Below is a small trained network, with its code and all its weights. Each question gives an input and a target symbol and asks what happens when units are switched off, that is, made to give their printed mean instead of their output.

import numpy as np


def w(rows, s, z=0):
    codes = np.array(rows[::2]) - 128.0
    scale = np.full(codes.shape[1], s)
    scale[-1] = z or s
    return codes * scale


def norm(h):
    return h / np.sqrt((h * h).mean(-1, keepdims=True) + 1e-5)


def f(y):
    return y / 2 * (1 + np.tanh(0.7978845608 * (y + 0.044715 * y**3)))


def softmax(a):
    e = np.exp(a - a.max(-1, keepdims=True))
    return e / e.sum(-1, keepdims=True)


def log_softmax(a):
    a = a - a.max(-1, keepdims=True)
    return a - np.log(np.exp(a).sum(-1, keepdims=True))


def net(x, mask):
    ids = ['ΔΛΦγηθμτψ'.index(c) for c in x.split()]
    T = len(ids)
    res = E[ids] + P[:T]
    q, k, v = (norm(res) @ M[0].T for M in (Q, K, V))
    z = softmax(np.where(np.tri(T) > 0, q @ k.T / 3**0.5, -1e9)) @ v
    res = res + np.where(mask[0], z, O[0][:, -1]) @ O[0][:, :-1]
    y = f(norm(res) @ A[0][:, :-1].T + A[0][:, -1])
    res = res + np.where(mask[1:13], y, B[0][:, -1]) @ B[0][:, :-1]
    return log_softmax(norm(res)[-1] @ U[:, :-1].T + U[:, -1])


Q, K, V, O, A, B = {}, {}, {}, {}, {}, {}
E = w([
[182,118,146,82,152,127,83,178,78,124,75],'Δ',
[118,10,48,88,228,116,103,169,48,72,142],'Λ',
[172,140,208,84,168,123,114,178,30,123,61],'Φ',
[182,180,134,71,103,124,96,236,64,132,82],'γ',
[186,63,104,142,149,215,75,163,232,121,73],'η',
[192,163,99,17,116,60,39,155,186,125,154],'θ',
[157,65,199,28,134,64,17,64,168,197,119],'μ',
[12,77,139,184,48,143,245,74,122,244,112],'τ',
[41,174,131,62,142,254,193,53,136,127,189],'ψ',
],0.0082)
P = w([
[62,82,58,49,104,149,105,179,82,128,1],'0',
[87,133,120,91,205,149,96,222,100,195,137],'1',
[197,195,83,121,174,138,167,80,115,181,77],'2',
[122,161,142,99,33,124,125,83,131,48,92],'3',
[94,163,220,145,131,134,127,191,187,91,200],'4',
[193,155,199,107,108,138,225,126,157,159,164],'5',
],0.0068)
Q[0] = w([
[151,147,153,61,42,107,69,102,75,89,62],'head 0',
[69,120,16,124,102,224,228,2,137,120,112],'head 0',
[32,119,138,199,85,134,92,122,140,36,148],'head 0',
],0.0097)
K[0] = w([
[126,159,214,151,133,153,138,160,190,182,225],'head 0',
[91,46,84,123,170,117,98,203,69,104,145],'head 0',
[167,158,44,146,254,106,131,149,88,215,97],'head 0',
],0.0088)
V[0] = w([
[140,206,17,33,187,125,152,139,72,14,254],'head 0',
[220,20,40,147,174,89,75,162,202,89,124],'head 0',
[121,28,190,95,216,113,126,16,70,87,179],'head 0',
],0.0057)
O[0] = w([
[166,190,23,33,243,97,165,174,200,241,134,167],'head 0',
[218,63,206,118,69,117,253,194,187,124,221,141],'head 0',
[211,146,147,131,187,51,60,171,184,84,8,1],'head 0',
],0.0064,0.0031)
A[0] = w([
[107,98,99,112,140,175,140,112,101,149,149,149],'neuron 0',
[77,103,106,205,89,94,160,96,102,201,132,1],'neuron 1',
[69,138,122,249,88,83,116,101,106,165,128,184],'neuron 2',
[200,87,145,149,123,54,94,162,132,106,123,53],'neuron 3',
[51,160,132,97,91,176,147,80,117,145,138,169],'neuron 4',
[142,126,111,141,165,89,82,136,135,125,98,132],'neuron 5',
[122,147,120,115,112,84,157,128,173,170,184,54],'neuron 6',
[161,103,132,180,133,124,70,123,115,100,120,126],'neuron 7',
[141,116,130,118,122,130,94,94,178,142,129,115],'neuron 8',
[145,131,124,91,150,172,109,164,117,107,100,142],'neuron 9',
[144,78,139,116,112,161,164,172,126,126,133,126],'neuron 10',
[125,102,140,195,78,120,153,119,102,113,135,119],'neuron 11',
],0.013,0.0066)
B[0] = w([
[100,164,160,137,119,143,129,121,152,121,111,218],'neuron 0',
[172,48,121,198,173,8,147,206,187,117,97,150],'neuron 1',
[196,102,108,108,143,52,102,121,165,123,158,170],'neuron 2',
[48,138,181,147,105,124,133,121,210,171,112,167],'neuron 3',
[121,125,117,146,204,191,141,119,174,189,173,253],'neuron 4',
[139,141,112,174,120,141,118,220,102,118,121,167],'neuron 5',
[144,144,128,61,125,117,162,117,65,96,86,201],'neuron 6',
[162,134,173,57,111,125,123,122,95,130,137,170],'neuron 7',
[85,145,128,151,130,123,140,147,77,108,106,141],'neuron 8',
[126,90,147,149,141,130,155,92,151,111,153,216],'neuron 9',
[130,148,84,144,120,85,104,104,112,118,111,228],'neuron 10',
[120,140,105,128,126,135,120,170,131,174,146,165],'neuron 11',
],0.014,0.0079)
U = w([
[111,149,98,189,135,80,124,16,118,42,106,206],'Δ',
[178,38,112,153,163,50,176,155,198,155,123,72],'Λ',
[178,36,204,160,165,188,186,151,39,63,104,114],'Φ',
[79,161,135,120,183,223,160,69,164,168,161,53],'γ',
[146,114,101,172,24,145,143,168,68,157,187,157],'η',
[174,147,111,25,127,90,207,113,83,117,88,223],'θ',
[84,155,234,109,65,96,113,137,161,153,65,200],'μ',
[203,117,150,82,153,118,2,75,109,142,175,5],'τ',
[135,205,90,164,170,124,60,184,93,138,39,122],'ψ',
],0.0065,0.0017)

Each question gives the input, a string of symbols that net reads in full, and the target symbol t.
The units are the heads (3 rows each of Q, K, V and O) and the neurons (one row each of A and B). Each row of codes is followed by its name. A weight is (code - 128) times the scale printed after its matrix; where a second scale follows, it is the last column's (O, A, B and U).
mask holds one flag per unit, heads first, then neurons. A switched-off unit (its flag False) gives its mean, the last column of its rows in O or B, instead of its output. The means were averaged over made-up inputs and are rounded, as every weight is.
A unit's drop is (log p(t) with every unit on - log p(t) with that unit switched off) / (log p(t) with every unit on - log p(t) with every unit switched off).
The circuit of an input: a set's keep is (log p(t) with only the set's units on - log p(t) with every unit switched off) / (log p(t) with every unit on - log p(t) with every unit switched off). Starting from the 12 units with the biggest drops (on a tie, the unit counted first), units are removed one at a time, each time the one whose removal leaves the highest keep (on an exact tie, the one counted first), for as long as the keep stays at least 0.8.
units of the circuit, in order: the units of the circuit, biggest drop first
unit that matters most: the unit with the biggest drop
top k neurons: the k neurons with the biggest drops, biggest first
drop when u is switched off: that unit's drop, to one decimal
input γ Δ Λ γ Δ Λ, target γ: units of the circuit, in order	[head 0; neuron 0]
input γ Φ Λ θ Δ η, target θ: units of the circuit, in order	[head 0; neuron 4; neuron 6]
input τ θ μ γ, target μ: top 2 neurons	[neuron 3; neuron 4]
input γ ψ η θ γ, target θ: units of the circuit, in order	[head 0; neuron 6]
input Λ Δ μ Λ Λ, target μ: units of the circuit, in order	[head 0; neuron 3]
input Φ ψ Δ, target ψ: units of the circuit, in order	[head 0; neuron 5]
input γ τ θ, target τ: units of the circuit, in order	[head 0; neuron 2; neuron 7]
input γ ψ Δ η, target ψ: top 2 neurons	[neuron 5; neuron 4]
input Δ γ Λ, target Δ: unit that matters most	neuron 4
input μ ψ θ γ Λ, target θ: top 2 neurons	[neuron 4; neuron 6]
input μ Φ η Δ, target η: units of the circuit, in order	[head 0; neuron 11]
input η γ Δ θ μ, target μ: units of the circuit, in order	[head 0; neuron 3; neuron 4]
input γ ψ Φ γ γ γ, target γ: units of the circuit, in order	[head 0; neuron 4]
input τ γ ψ τ, target Λ: top 2 neurons	[neuron 1; neuron 2]
input Δ γ η, target Δ: top 2 neurons	[neuron 4; neuron 10]
input ψ Λ γ Λ, target Λ: top neuron	[neuron 3]
input Λ γ μ γ θ, target μ: drop when neuron 3 is switched off	0.3
input θ Φ τ μ Δ, target τ: drop when neuron 0 is switched off	0.0
input ψ Λ μ ψ, target θ: drop when neuron 4 is switched off	0.1
